Below are the code and all the weights of a small trained network. Each question names an input and a class and asks about switching units off, where a switched-off unit gives its printed mean instead of its output.

import numpy as np


def w(rows, s, z=0):
    codes = np.array(rows[::2]) - 128.0
    scale = np.full(codes.shape[1], s)
    scale[-1] = z or s
    return codes * scale


def norm(h):
    return h / np.sqrt((h * h).mean(-1, keepdims=True) + 1e-5)


def f(y):
    return np.maximum(y, 0)


def log_softmax(a):
    a = a - a.max(-1, keepdims=True)
    return a - np.log(np.exp(a).sum(-1, keepdims=True))


def net(x, mask):
    res = np.array(x, float).reshape(1, 5) / 4 @ E
    u = 0
    for l in range(4):
        y = f(norm(res) @ A[l][:, :-1].T + A[l][:, -1])
        res = res + np.where(mask[u : u + 7], y, B[l][:, -1]) @ B[l][:, :-1]
        u += 7
    return log_softmax(norm(res)[-1] @ U[:, :-1].T + U[:, -1])


A, B = {}, {}
E = w([
[206,111,169,230,135,157],'x0',
[111,101,133,210,174,26],'x1',
[47,96,184,178,170,173],'x2',
[67,37,3,107,152,173],'x3',
[199,122,201,50,11,107],'x4',
],0.0063)
A[0] = w([
[243,209,222,220,182,213,46],'L0N0',
[22,28,75,88,128,156,73],'L0N1',
[129,100,115,218,143,243,5],'L0N2',
[87,184,203,239,162,99,30],'L0N3',
[24,144,87,197,182,6,2],'L0N4',
[53,130,184,161,176,145,150],'L0N5',
[122,113,169,248,170,2,139],'L0N6',
],0.0085,0.0025)
B[0] = w([
[47,85,120,138,7,141,252],'L0N0',
[79,113,106,193,96,176,233],'L0N1',
[146,78,48,166,132,161,193],'L0N2',
[181,178,200,90,153,205,218],'L0N3',
[81,121,136,127,217,37,231],'L0N4',
[131,196,141,121,139,175,206],'L0N5',
[201,89,185,204,174,138,254],'L0N6',
],0.013,0.0064)
A[1] = w([
[172,155,113,56,119,63,42],'L1N0',
[196,251,80,80,86,56,91],'L1N1',
[82,78,110,121,154,38,5],'L1N2',
[93,199,175,128,133,121,43],'L1N3',
[192,137,120,52,214,101,97],'L1N4',
[157,107,228,77,67,80,96],'L1N5',
[110,154,219,133,123,74,55],'L1N6',
],0.013,0.0025)
B[1] = w([
[144,142,105,60,92,81,182],'L1N0',
[163,69,106,29,128,78,210],'L1N1',
[183,126,118,202,83,151,169],'L1N2',
[152,125,139,181,66,111,170],'L1N3',
[87,255,162,107,161,121,170],'L1N4',
[152,102,79,143,181,89,254],'L1N5',
[114,128,132,193,126,119,203],'L1N6',
],0.015,0.0069)
A[2] = w([
[113,45,114,107,111,77,48],'L2N0',
[55,161,176,63,109,146,43],'L2N1',
[166,105,117,90,196,123,25],'L2N2',
[51,168,234,157,173,169,74],'L2N3',
[131,133,162,112,56,92,82],'L2N4',
[222,68,254,193,83,55,117],'L2N5',
[110,123,158,119,138,132,5],'L2N6',
],0.011,0.0022)
B[2] = w([
[191,162,179,165,128,99,174],'L2N0',
[144,151,147,177,78,120,140],'L2N1',
[149,145,105,103,94,137,151],'L2N2',
[152,176,113,64,76,91,206],'L2N3',
[180,151,155,164,136,125,161],'L2N4',
[111,129,10,198,157,186,254],'L2N5',
[135,132,125,137,125,129,129],'L2N6',
],0.014,0.0086)
A[3] = w([
[115,137,176,69,20,193,121],'L3N0',
[137,101,219,111,212,70,27],'L3N1',
[132,191,112,178,63,62,183],'L3N2',
[87,178,167,84,122,115,69],'L3N3',
[222,121,205,157,79,169,98],'L3N4',
[16,140,143,124,123,9,2],'L3N5',
[62,54,89,175,176,137,51],'L3N6',
],0.014,0.0024)
B[3] = w([
[111,115,241,116,32,158,189],'L3N0',
[95,230,199,132,118,162,148],'L3N1',
[68,37,91,69,195,167,238],'L3N2',
[71,75,97,92,149,139,145],'L3N3',
[28,53,56,115,124,113,187],'L3N4',
[253,45,93,154,83,198,154],'L3N5',
[163,114,92,172,194,110,254],'L3N6',
],0.014,0.0086)
U = w([
[67,99,172,92,39,173,80],'0',
[186,113,97,8,134,26,71],'1',
[119,76,61,197,184,140,246],'2',
[105,243,224,103,225,90,4],'3',
],0.011,0.0029)

Each question gives the input, the list of numbers given to net, and the class t.
The units are the neurons (one row each of A and B). Each row of codes is followed by its name. A weight is (code - 128) times the scale printed after its matrix; where a second scale follows, it is the last column's (A, B and U).
mask holds one flag per neuron, layer by layer. A switched-off neuron (its flag False) gives its mean, the last column of its row in B, instead of its output. The means were averaged over made-up inputs and are rounded, as every weight is.
A unit's drop is (log p(t) with every unit on - log p(t) with that unit switched off) / (log p(t) with every unit on - log p(t) with every unit switched off).
most important unit: the unit with the biggest drop
k most important neurons: the k neurons with the biggest drops, biggest first
top k neurons in layer l: the k neurons of layer l with the biggest drops, biggest first
drop of u: that unit's drop, to one decimal
input [8,-3,-3,2,1], class 0: 3 most important neurons => L0N0, L0N6, L2N5
input [-8,0,4,-6,-4], class 3: most important unit => L0N0
input [6,2,-7,6,4], class 1: 4 most important neurons => L0N6, L0N1, L0N0, L0N2
input [7,-6,-5,3,-2], class 0: 2 most important neurons => L1N5, L2N5
input [2,6,-7,-3,-6], class 3: top 3 neurons in layer 0 => L0N4, L0N3, L0N6
input [-4,-8,3,4,-1], class 0: 4 most important neurons => L1N5, L2N5, L3N0, L0N4
input [7,-8,6,0,6], class 0: 2 most important neurons => L0N0, L0N6
input [2,0,-5,-4,8], class 1: 3 most important neurons => L0N6, L1N1, L0N1
input [-5,-6,-4,3,-2], class 0: 2 most important neurons => L1N5, L0N4
input [-2,-6,-2,-6,1], class 1: 3 most important neurons => L0N6, L0N1, L1N1
input [1,-2,1,8,5], class 0: top 3 neurons in layer 0 => L0N4, L0N6, L0N2
input [7,-1,-8,1,4], class 1: 2 most important neurons => L0N6, L0N1
input [4,-4,-6,6,5], class 1: 4 most important neurons => L0N1, L0N0, L0N6, L0N2
input [-2,-1,3,-1,6], class 1: top neuron in layer 0 => L0N1
input [-6,-2,-3,2,5], class 1: 2 most important neurons => L0N0, L0N2
input [-2,5,7,-4,-2], class 3: 2 most important neurons => L0N4, L0N3
input [-5,0,-7,7,7], class 1: top 3 neurons in layer 0 => L0N0, L0N6, L0N2
input [7,-8,-2,1,1], class 0: drop of L3N0 => 0.1
input [-8,6,7,-5,-4], class 3: drop of L0N3 => 0.1
input [-4,1,-4,0,2], class 1: drop of L2N5 => 0.0
input [2,-7,-7,-2,-4], class 0: most important neuron => L0N6
